Below is a small trained network, with its code and all its weights. Each question gives an input and a class and asks what happens when units are switched off, that is, made to give their printed mean instead of their output.

import numpy as np


def w(rows, s, z=0):
    codes = np.array(rows[::2]) - 128.0
    scale = np.full(codes.shape[1], s)
    scale[-1] = z or s
    return codes * scale


def f(y):
    return y / 2 * (1 + np.tanh(0.7978845608 * (y + 0.044715 * y**3)))


def log_softmax(a):
    a = a - a.max(-1, keepdims=True)
    return a - np.log(np.exp(a).sum(-1, keepdims=True))


def net(x, mask):
    res = np.array(x, float).reshape(1, 6) / 4 @ E
    y = f(res @ A[0][:, :-1].T + A[0][:, -1])
    res = res + np.where(mask, y, B[0][:, -1]) @ B[0][:, :-1]
    return log_softmax(res[-1] @ U[:, :-1].T + U[:, -1])


A, B = {}, {}
E = w([
[213,118,124,193,131,112,134,207,115,103,105,148],'x0',
[166,188,162,106,150,78,48,17,134,157,170,206],'x1',
[58,160,63,178,180,103,67,75,58,108,80,110],'x2',
[116,64,81,165,216,152,246,128,115,131,225,208],'x3',
[39,109,83,167,2,201,194,174,179,164,176,130],'x4',
[161,96,122,187,90,214,70,72,11,102,136,131],'x5',
],0.0089)
A[0] = w([
[80,201,145,45,92,34,47,44,164,206,91,155,136],'n1',
[195,89,110,98,101,135,75,84,56,84,86,154,129],'n2',
[192,51,83,165,136,127,94,120,97,65,149,128,164],'n3',
[164,101,111,100,6,175,130,177,81,114,126,57,111],'n4',
[107,133,88,129,190,174,83,59,2,80,176,157,149],'n5',
[211,136,174,156,154,106,33,104,88,90,86,90,250],'n6',
[191,92,92,95,108,126,199,100,154,162,248,203,24],'n7',
[2,156,81,116,200,63,134,80,142,117,119,63,160],'n8',
[178,168,191,155,142,27,177,134,227,162,117,128,38],'n9',
[153,147,146,158,153,114,108,148,218,164,187,158,36],'n10',
],0.0075,0.0017)
B[0] = w([
[123,206,126,115,199,177,94,16,83,136,254,184,251],'n1',
[125,164,104,195,208,95,161,143,85,72,144,168,190],'n2',
[115,130,162,63,107,144,187,104,106,147,147,140,178],'n3',
[146,107,191,129,81,40,128,143,166,45,69,90,191],'n4',
[143,133,151,198,157,12,132,89,73,33,40,50,238],'n5',
[184,156,161,228,128,163,116,77,29,56,175,210,234],'n6',
[108,167,104,177,131,161,58,61,125,224,232,230,219],'n7',
[87,41,160,113,118,42,146,167,170,105,71,49,222],'n8',
[127,102,143,129,156,65,152,56,60,142,101,200,206],'n9',
[140,192,122,136,186,144,167,66,139,130,130,179,169],'n10',
],0.008,0.012)
U = w([
[114,147,118,120,60,243,136,95,186,157,204,149,5],'0',
[159,100,136,166,85,63,148,229,152,26,12,28,205],'1',
[226,154,101,204,188,138,136,52,2,62,155,187,176],'2',
],0.0061,0.0015)

Each question gives the input, the list of numbers given to net, and the class t.
The units are the neurons (one row each of A and B). Each row of codes is followed by its name. A weight is (code - 128) times the scale printed after its matrix; where a second scale follows, it is the last column's (A, B and U).
mask holds one flag per neuron, in row order. A switched-off neuron (its flag False) gives its mean, the last column of its row in B, instead of its output. The means were averaged over made-up inputs and are rounded, as every weight is.
A unit's drop is (log p(t) with every unit on - log p(t) with that unit switched off) / (log p(t) with every unit on - log p(t) with every unit switched off).
The circuit of an input: a set's keep is (log p(t) with only the set's units on - log p(t) with every unit switched off) / (log p(t) with every unit on - log p(t) with every unit switched off). Starting from all 10 units, units are removed one at a time, each time the one whose removal leaves the highest keep (on an exact tie, the one counted first), for as long as the keep stays at least 0.8.
circuit, biggest first: the units of the circuit, biggest drop first
k most important neurons: the k neurons with the biggest drops, biggest first
drop of u: that unit's drop, to one decimal
input [-1,1,-5,8,2,-4], class 0: circuit, biggest first	[n5; n6]
input [-2,-2,4,-7,5,-5], class 1: circuit, biggest first	[n8]
input [-1,2,-8,-1,1,-4], class 0: 3 most important neurons	[n5; n6; n2]
input [6,-2,-4,7,1,-1], class 0: circuit, biggest first	[n5; n6; n2]
input [5,-5,-3,4,-1,-2], class 0: 2 most important neurons	[n5; n6]
input [7,-5,-7,1,7,-5], class 0: 2 most important neurons	[n7; n5]
input [-1,-8,-7,0,3,-1], class 1: 2 most important neurons	[n4; n1]
input [-6,0,-1,-5,7,3], class 1: 3 most important neurons	[n4; n7; n6]
input [7,-8,5,-8,-1,4], class 1: 3 most important neurons	[n4; n1; n7]
input [-7,-6,-6,-1,3,5], class 1: drop of n4	0.5
input [-7,0,-6,3,7,1], class 0: drop of n7	0.0
input [-2,2,-1,5,6,-6], class 0: drop of n5	0.1
